Below is a small trained network, with its code and all its weights. Each question gives an input and a class and asks what happens when units are switched off, that is, made to give their printed mean instead of their output.

import numpy as np


def w(rows, s, z=0):
    codes = np.array(rows[::2]) - 128.0
    scale = np.full(codes.shape[1], s)
    scale[-1] = z or s
    return codes * scale


def norm(h):
    return h / np.sqrt((h * h).mean(-1, keepdims=True) + 1e-5)


def f(y):
    return y / 2 * (1 + np.tanh(0.7978845608 * (y + 0.044715 * y**3)))


def log_softmax(a):
    a = a - a.max(-1, keepdims=True)
    return a - np.log(np.exp(a).sum(-1, keepdims=True))


def net(x, mask):
    res = np.array(x, float).reshape(1, 7) / 4 @ E
    u = 0
    for l in range(2):
        y = f(norm(res) @ A[l][:, :-1].T + A[l][:, -1])
        res = res + np.where(mask[u : u + 14], y, B[l][:, -1]) @ B[l][:, :-1]
        u += 14
    return log_softmax(norm(res)[-1] @ U[:, :-1].T + U[:, -1])


A, B = {}, {}
E = w([
[144,207,52,192,2],'x0',
[148,162,139,23,94],'x1',
[244,108,160,163,202],'x2',
[142,153,131,107,187],'x3',
[114,2,81,104,62],'x4',
[102,73,225,165,35],'x5',
[197,131,61,139,78],'x6',
],0.0053)
A[0] = w([
[173,193,75,60,117,121],'L0N1',
[118,63,162,76,190,253],'L0N2',
[78,152,125,156,145,41],'L0N3',
[150,129,68,186,181,157],'L0N4',
[120,144,235,143,114,13],'L0N5',
[154,151,207,160,121,182],'L0N6',
[71,142,217,97,123,119],'L0N7',
[77,137,163,60,132,3],'L0N8',
[114,178,121,179,2,96],'L0N9',
[67,53,113,100,105,113],'L0N10',
[162,145,145,170,40,38],'L0N11',
[192,121,137,126,96,92],'L0N12',
[160,65,168,156,125,67],'L0N13',
[186,128,111,119,162,115],'L0N14',
],0.012,0.0032)
B[0] = w([
[178,199,95,149,138,203],'L0N1',
[87,144,73,51,84,251],'L0N2',
[120,179,131,105,119,130],'L0N3',
[120,118,105,178,53,181],'L0N4',
[85,98,56,209,202,154],'L0N5',
[14,89,86,116,156,179],'L0N6',
[115,60,80,94,254,187],'L0N7',
[84,118,23,193,183,155],'L0N8',
[132,147,239,75,92,254],'L0N9',
[79,76,217,112,48,191],'L0N10',
[76,130,154,62,128,188],'L0N11',
[88,169,118,57,152,149],'L0N12',
[187,142,112,63,175,163],'L0N13',
[70,78,97,142,127,164],'L0N14',
],0.0087,0.0066)
A[1] = w([
[153,53,147,156,211,92],'L1N1',
[90,31,156,44,101,160],'L1N2',
[81,82,68,152,167,217],'L1N3',
[82,60,199,102,89,84],'L1N4',
[96,213,96,179,166,215],'L1N5',
[211,74,84,30,117,129],'L1N6',
[161,78,123,141,39,215],'L1N7',
[114,123,186,179,151,40],'L1N8',
[185,70,64,233,121,5],'L1N9',
[184,105,186,175,244,243],'L1N10',
[140,250,80,74,73,188],'L1N11',
[159,243,126,83,136,51],'L1N12',
[83,155,92,100,118,133],'L1N13',
[73,104,90,254,105,138],'L1N14',
],0.0098,0.0022)
B[1] = w([
[90,135,79,92,223,140],'L1N1',
[7,152,99,115,88,254],'L1N2',
[163,245,31,148,163,193],'L1N3',
[117,89,161,176,1,204],'L1N4',
[149,127,187,54,11,179],'L1N5',
[74,197,149,112,114,183],'L1N6',
[78,190,203,111,94,164],'L1N7',
[134,57,104,159,69,122],'L1N8',
[109,136,116,216,126,138],'L1N9',
[66,108,54,141,56,134],'L1N10',
[199,158,152,72,221,219],'L1N11',
[221,195,148,76,182,173],'L1N12',
[124,171,72,89,163,168],'L1N13',
[173,213,156,151,45,151],'L1N14',
],0.0067,0.0084)
U = w([
[52,88,51,95,212,196],'0',
[69,69,201,89,28,182],'1',
[189,41,155,176,176,2],'2',
[183,41,106,158,172,8],'3',
[239,209,150,76,143,190],'4',
[171,157,62,248,86,132],'5',
],0.015,0.0069)

Each question gives the input, the list of numbers given to net, and the class t.
The units are the neurons (one row each of A and B). Each row of codes is followed by its name. A weight is (code - 128) times the scale printed after its matrix; where a second scale follows, it is the last column's (A, B and U).
mask holds one flag per neuron, layer by layer. A switched-off neuron (its flag False) gives its mean, the last column of its row in B, instead of its output. The means were averaged over made-up inputs and are rounded, as every weight is.
A unit's drop is (log p(t) with every unit on - log p(t) with that unit switched off) / (log p(t) with every unit on - log p(t) with every unit switched off).
The circuit of an input: a set's keep is (log p(t) with only the set's units on - log p(t) with every unit switched off) / (log p(t) with every unit on - log p(t) with every unit switched off). Starting from the 12 units with the biggest drops (on a tie, the unit counted first), units are removed one at a time, each time the one whose removal leaves the highest keep (on an exact tie, the one counted first), for as long as the keep stays at least 0.8.
units of the circuit, in order: the units of the circuit, biggest drop first
k most important neurons: the k neurons with the biggest drops, biggest first
top k neurons in layer l: the k neurons of layer l with the biggest drops, biggest first
drop of u: that unit's drop, to one decimal
input [-2,8,-8,-3,-4,-5,-2], class 4: units of the circuit, in order => (L0N1, L1N12)
input [-4,7,-7,8,2,2,-1], class 0: units of the circuit, in order => (L0N8)
input [-6,-7,8,7,-5,-3,5], class 5: 2 most important neurons => (L0N4, L0N9)
input [-1,3,1,-7,6,-8,7], class 4: units of the circuit, in order => (L0N1, L1N11)
input [3,3,2,-7,-3,7,-6], class 0: 2 most important neurons => (L0N7, L0N5)
input [-1,-7,8,1,7,7,-7], class 0: 2 most important neurons => (L0N9, L0N13)
input [-6,-2,-5,8,8,-6,-4], class 1: top 3 neurons in layer 0 => (L0N10, L0N1, L0N5)
input [-3,-8,4,7,-4,-3,-3], class 5: top 3 neurons in layer 0 => (L0N4, L0N7, L0N9)
input [0,-8,6,-6,5,-1,0], class 5: 2 most important neurons => (L0N9, L0N4)
input [-3,8,5,-5,7,8,-7], class 0: 3 most important neurons => (L0N7, L0N9, L0N5)
input [3,-7,4,-1,-8,4,-7], class 5: drop of L1N11 => 0.1
input [-3,-8,2,-1,-5,2,5], class 5: drop of L1N3 => 0.0
input [5,-8,0,-4,-8,0,3], class 1: drop of L0N1 => 0.6
input [-4,-4,-6,4,7,-3,6], class 1: units of the circuit, in order => (L0N10)
input [2,-6,2,5,-8,5,0], class 5: drop of L1N14 => 0.3
